[[ 30   8 -13 -19 -35 -22]
 [ -4  -4 -35  12  48 -24]
 [ -8 -12 -33  12  55 -17]] >> 8

[[ -9   2   5  -6  57 -39]
 [-36   7  27 -18   9  -2]
 [ -2 -16   8 -23  62 -18]] >> 2

[[-55  10  -1  48 -35  -3]
 [ -1  34  -9  46 -55  -8]
 [-73 -47  24 -17  73  14]] >> 10

[[-13  13 -16 -61  32  27]
 [-27  43  -5  30   2  24]
 [-22  23  18   1  -7  27]] >> 13

[[-11  12 -33   0 -72  25 -36]
 [ 53  27  24 -16  30 -18  39]
 [ 53  15  26 -17  40 -21  35]] >> 12

[[-38  11  -2 -18 -64]
 [ 10  13 -63 -15  -1]
 [ -6  28 -52  -9  -2]] >> 11
---
array([-15, -63,  51,  32]) Out: 32
array([-25, -39, -35,  72,  10,  47,  -7]) Out: -7
array([-67, -24, -38, -63]) Out: -63
array([-77, -44,  -6, -13, -17, -60]) Out: -60
array([ 42, -34,  77,  12, -26, -36]) Out: -36
array([ 63,  30,  58, -67, -33,  -7,   3]) Out: 3
array([ 22,  54, -31, -48,  15,  12]) Out: 12
array([ 53,  66,   4,  61, -27]) Out: -27
array([ 62,  59,  13, -47,  46,  18]) Out: 18
---
[68, 82, 80, 20, 83, 55] 68
[31, 2, -28, 6] 31
[-42, 42, -1, 6] -42
[493, 688, 663, 795, 25, 679, 450] 493
[569, 935, 183, 305, 501, 428] 569
[4384, 6501, 2699, 3713, 8289] 4384
---
[[ 186.39  -80.45   79.69  -37.00 -196.17  119.08 -190.12]
 [ -34.00  146.94   70.91    4.02 -158.40  111.99   32.64]
 [ 182.75  -92.74   98.19  -36.12 -224.71   98.34 -199.14]]
79.69

[ 1.6 -1.5 -1.6  0.3]
-1.6

[-0.108  0.076 -0.181 -0.004  0.144 -0.035]
-0.181

[[ -6.74  -0.78  -7.98 -15.57  19.01  -2.12]
 [ -8.37  -9.15  -1.74  -5.48  -8.89 -10.72]
 [ -9.12  -8.19  -8.40  -7.57  -8.95  -8.60]]
-7.98

[ -57.982 -122.587 -106.913  -70.858  138.278]
-106.913

[[  59.30  131.99  -93.20    8.68  -89.73    5.51  216.17]
 [ -64.05  114.86  -54.60  177.67   30.95  178.28 -151.44]]
-93.20

[ 0.07 -0.14 -0.01  0.12]
-0.01

[[-0.16  0.14  0.16 -0.03]
 [ 0.04  0.06 -0.21  0.16]
 [ 0.03 -0.17  0.18  0.09]]
0.16

[-0.33  0.65 -1.33 -0.50  1.97 -0.18  0.33]
-1.33
---
-69,-49,13,-67,34,71,-40 -> -40
10,44,-9,-7,41,74 -> 74
25,-14,-70,-24,41 -> 41
-46,-66,25,60,35 -> 35
10,-5,22,-73,-14,36 -> 36
-34,-65,-8,-29,10,1 -> 1
-18,49,-67,29,8,-39,5 -> 5
---
[[-33  63  29  16  47  61 -10]
 [-49  73  -4  29  34  19 -17]
 [ -9  10 -10  71  -8 -21 -32]] -> 29

[[ 36  22   3 -76]
 [ 23  -2  15 -36]
 [-61  22  -1  50]] -> 3

[[ 39 -49 -32  29 -32]
 [  1  -1 -55 -32 -55]
 [ 18 -22  14  31  14]] -> -32

[[  5 -28  16  39]
 [ 17 -22   8  26]
 [-57   8  31  28]] -> 16

[[ -6 -37 -19  45]
 [ 38  24 -42  24]
 [ 46  58 -35 -25]] -> -19

[[-13  16  67   9  52]
 [-24 -76  -3  64 -17]
 [ -4   7 -48  -9 -17]] -> 67

[[48  8  1 10 52  4  0]
 [67 27  0 24 52 20  0]
 [76  4  1 67 19  2  0]] -> 1

[[ 31   9 -56  16 -24]
 [ 17 -36  33   4 -62]
 [ 58 -45   0  17 -53]] -> -56

[[-44 -42 -20  -1]
 [ 50  45  32  37]
 [ 38   8 -14 -61]] -> -20
---
[[ 1.91 -0.18 -1.72 -1.18]
 [-0.72  0.74 -1.66 -1.14]] → 0.74

[ 13.06  11.57  -2.47 -12.06  -4.98] → -2.47

[ 0.153 -0.034 -0.130  0.018 -0.026] → -0.130

[-0.02  0.05  0.14 -0.10 -0.01 -0.08 -0.11] → -0.01

[[-0.039  0.068 -0.016 -0.052 -0.030]
 [-0.036 -0.123 -0.144 -0.105  0.154]] → -0.144

[[  3.3 -15.6   6.7   3.1  -5.8   9.7]
 [  2.2  16.8   2.1   6.6  -3.8   6.4]] → 6.6

[[ 0.12  0.02 -0.05  0.13  0.14  0.09]
 [ 0.10  0.01 -0.15  0.07  0.20  0.15]] → 0.07

[ -8.82 -12.86  11.51  -9.47] → -12.86

[-1.6  1.1 -1.9 -0.2 -1.4  1.4] → -0.2
---
[[-0.13, 0.08, 0.00, 0.07, 0.19],
 [0.10, -0.11, -0.01, 0.15, 0.20]] => 0.20

[[0.04, 0.07, -0.08, -0.04, 0.12, 0.05],
 [0.22, 0.09, -0.04, -0.03, 0.12, -0.03],
 [0.01, -0.04, 0.19, -0.01, 0.21, -0.21]] => -0.21

[-83.664, 156.152, -63.932, 10.613, 134.269, -140.187, -40.774] => -40.774

[-1.268, -0.929, -1.328, -1.239, -1.176, 1.085] => 1.085

[[-0.190, 0.161, -0.009, -0.161, -0.048, 0.117],
 [-0.026, 0.033, 0.109, 0.129, -0.064, -0.182],
 [0.035, 0.010, -0.135, 0.164, 0.031, -0.176]] => -0.176

[[0.14, 0.08, 0.00, 0.03, -0.04, 0.15, -0.01],
 [-0.15, 0.20, 0.01, 0.00, -0.09, 0.22, -0.06]] => -0.06

[-6.06, 6.94, -11.46, 17.64] => 17.64

[-0.3, -0.6, 1.0, -0.4, -1.4] => -1.4

[[0.15, -0.10, 0.16, -0.13, 0.04, 0.01, -0.04],
 [0.21, -0.14, 0.05, -0.12, -0.03, 0.09, -0.12]] => -0.12
